Below are the code and all the weights of a small trained network. Each question names an input and a class and asks about switching units off, where a switched-off unit gives its printed mean instead of its output.

import numpy as np


def w(rows, s, z=0):
    codes = np.array(rows[::2]) - 128.0
    scale = np.full(codes.shape[1], s)
    scale[-1] = z or s
    return codes * scale


def norm(h):
    return h / np.sqrt((h * h).mean(-1, keepdims=True) + 1e-5)


def f(y):
    return np.maximum(y, 0)


def log_softmax(a):
    a = a - a.max(-1, keepdims=True)
    return a - np.log(np.exp(a).sum(-1, keepdims=True))


def net(x, mask):
    res = np.array(x, float).reshape(1, 2) / 4 @ E
    u = 0
    for l in range(4):
        y = f(norm(res) @ A[l][:, :-1].T + A[l][:, -1])
        res = res + np.where(mask[u : u + 5], y, B[l][:, -1]) @ B[l][:, :-1]
        u += 5
    return log_softmax(norm(res)[-1] @ U[:, :-1].T + U[:, -1])


A, B = {}, {}
E = w([
[132,239,91,171,67,219,176,254],'x0',
[103,138,163,241,242,213,124,98],'x1',
],0.004)
A[0] = w([
[155,61,112,107,128,73,131,134,104],'0.n1',
[165,122,121,139,193,68,2,100,195],'0.n2',
[116,107,81,135,111,65,194,134,245],'0.n3',
[66,100,206,197,160,149,115,129,99],'0.n4',
[111,147,136,140,124,68,111,89,2],'0.n5',
],0.0043,0.00033)
B[0] = w([
[94,211,173,147,120,200,70,149,232],'0.n1',
[109,205,187,172,148,103,200,193,255],'0.n2',
[74,83,116,147,150,135,178,127,200],'0.n3',
[180,37,74,120,3,212,187,148,241],'0.n4',
[37,92,107,144,81,56,120,136,182],'0.n5',
],0.0041,0.0027)
A[1] = w([
[3,134,149,174,98,200,168,138,254],'1.n1',
[112,104,77,110,148,139,92,136,17],'1.n2',
[148,58,118,125,158,68,116,64,164],'1.n3',
[130,111,173,33,37,84,121,107,56],'1.n4',
[110,172,131,184,187,209,70,38,130],'1.n5',
],0.0039,0.00063)
B[1] = w([
[134,184,28,82,143,11,165,90,252],'1.n1',
[154,158,107,110,156,153,101,120,128],'1.n2',
[98,154,192,155,63,121,96,243,183],'1.n3',
[222,76,129,133,135,207,196,156,223],'1.n4',
[244,80,181,187,2,106,63,137,188],'1.n5',
],0.0043,0.0041)
A[2] = w([
[66,230,108,72,95,207,138,199,137],'2.n1',
[108,111,74,107,180,99,135,145,77],'2.n2',
[164,151,21,3,163,31,237,105,193],'2.n3',
[160,225,124,132,93,213,70,160,193],'2.n4',
[87,161,166,122,39,72,194,128,245],'2.n5',
],0.0043,0.0013)
B[2] = w([
[92,70,235,160,206,80,86,145,230],'2.n1',
[101,113,2,34,118,163,183,175,135],'2.n2',
[131,130,75,165,132,188,111,27,254],'2.n3',
[126,86,172,69,100,67,95,76,215],'2.n4',
[69,163,140,114,234,159,140,96,250],'2.n5',
],0.0047,0.0048)
A[3] = w([
[96,187,51,143,114,167,132,137,159],'3.n1',
[136,121,117,1,87,140,170,126,1],'3.n2',
[102,201,227,152,124,80,153,112,233],'3.n3',
[82,137,200,137,194,40,101,219,238],'3.n4',
[123,39,137,155,96,114,197,137,205],'3.n5',
],0.0053,0.0007)
B[3] = w([
[50,52,207,32,215,116,91,120,159],'3.n1',
[166,151,131,254,120,152,133,156,194],'3.n2',
[88,90,113,51,67,128,135,114,236],'3.n3',
[152,55,213,43,124,62,144,228,254],'3.n4',
[124,241,73,149,110,182,138,176,195],'3.n5',
],0.0062,0.0052)
U = w([
[110,42,253,11,87,27,146,228,178],'0',
[220,188,113,240,74,190,168,182,177],'1',
[41,122,84,43,209,159,131,32,129],'2',
[196,172,75,87,130,18,37,128,3],'3',
],0.0077,0.0044)

Each question gives the input, the list of numbers given to net, and the class t.
The units are the neurons (one row each of A and B). Each row of codes is followed by its name. A weight is (code - 128) times the scale printed after its matrix; where a second scale follows, it is the last column's (A, B and U).
mask holds one flag per neuron, layer by layer. A switched-off neuron (its flag False) gives its mean, the last column of its row in B, instead of its output. The means were averaged over made-up inputs and are rounded, as every weight is.
A unit's drop is (log p(t) with every unit on - log p(t) with that unit switched off) / (log p(t) with every unit on - log p(t) with every unit switched off).
The circuit of an input: a set's keep is (log p(t) with only the set's units on - log p(t) with every unit switched off) / (log p(t) with every unit on - log p(t) with every unit switched off). Starting from the 12 units with the biggest drops (on a tie, the unit counted first), units are removed one at a time, each time the one whose removal leaves the highest keep (on an exact tie, the one counted first), for as long as the keep stays at least 0.8.
circuit, biggest first: the units of the circuit, biggest drop first
most important unit: the unit with the biggest drop
top k neurons: the k neurons with the biggest drops, biggest first
top k neurons in layer l: the k neurons of layer l with the biggest drops, biggest first
drop when u is switched off: that unit's drop, to one decimal
input [-3,3], class 2: most important unit => 0.n4
input [-2,-4], class 1: top 2 neurons in layer 1 => (1.n4, 1.n1)
input [-4,6], class 1: top 2 neurons => (0.n4, 2.n1)
input [3,2], class 2: top 4 neurons => (1.n1, 1.n3, 0.n1, 3.n4)
input [0,-3], class 2: circuit, biggest first => (2.n3, 3.n4)
input [-8,7], class 0: circuit, biggest first => (2.n3, 1.n3)
input [3,-1], class 2: top 4 neurons => (2.n3, 1.n3, 0.n1, 1.n1)
input [4,4], class 0: top 3 neurons => (1.n4, 2.n3, 2.n1)
input [4,3], class 0: top 2 neurons => (1.n4, 2.n3)
input [-7,8], class 1: top 3 neurons => (0.n4, 2.n1, 1.n5)
input [0,4], class 1: top 3 neurons in layer 3 => (3.n4, 3.n3, 3.n5)
input [-5,6], class 1: top 3 neurons => (0.n4, 2.n1, 3.n5)
input [0,-5], class 1: top 2 neurons => (1.n4, 1.n1)
input [0,5], class 1: most important unit => 1.n5
input [-2,4], class 1: top 2 neurons => (0.n4, 1.n5)
input [-2,-1], class 2: drop when 1.n1 is switched off => 0.2
input [6,5], class 0: drop when 1.n4 is switched off => 0.2
input [5,1], class 0: drop when 2.n1 is switched off => 1.1
input [7,2], class 0: drop when 0.n4 is switched off => 0.0
input [5,-8], class 1: most important unit => 3.n2
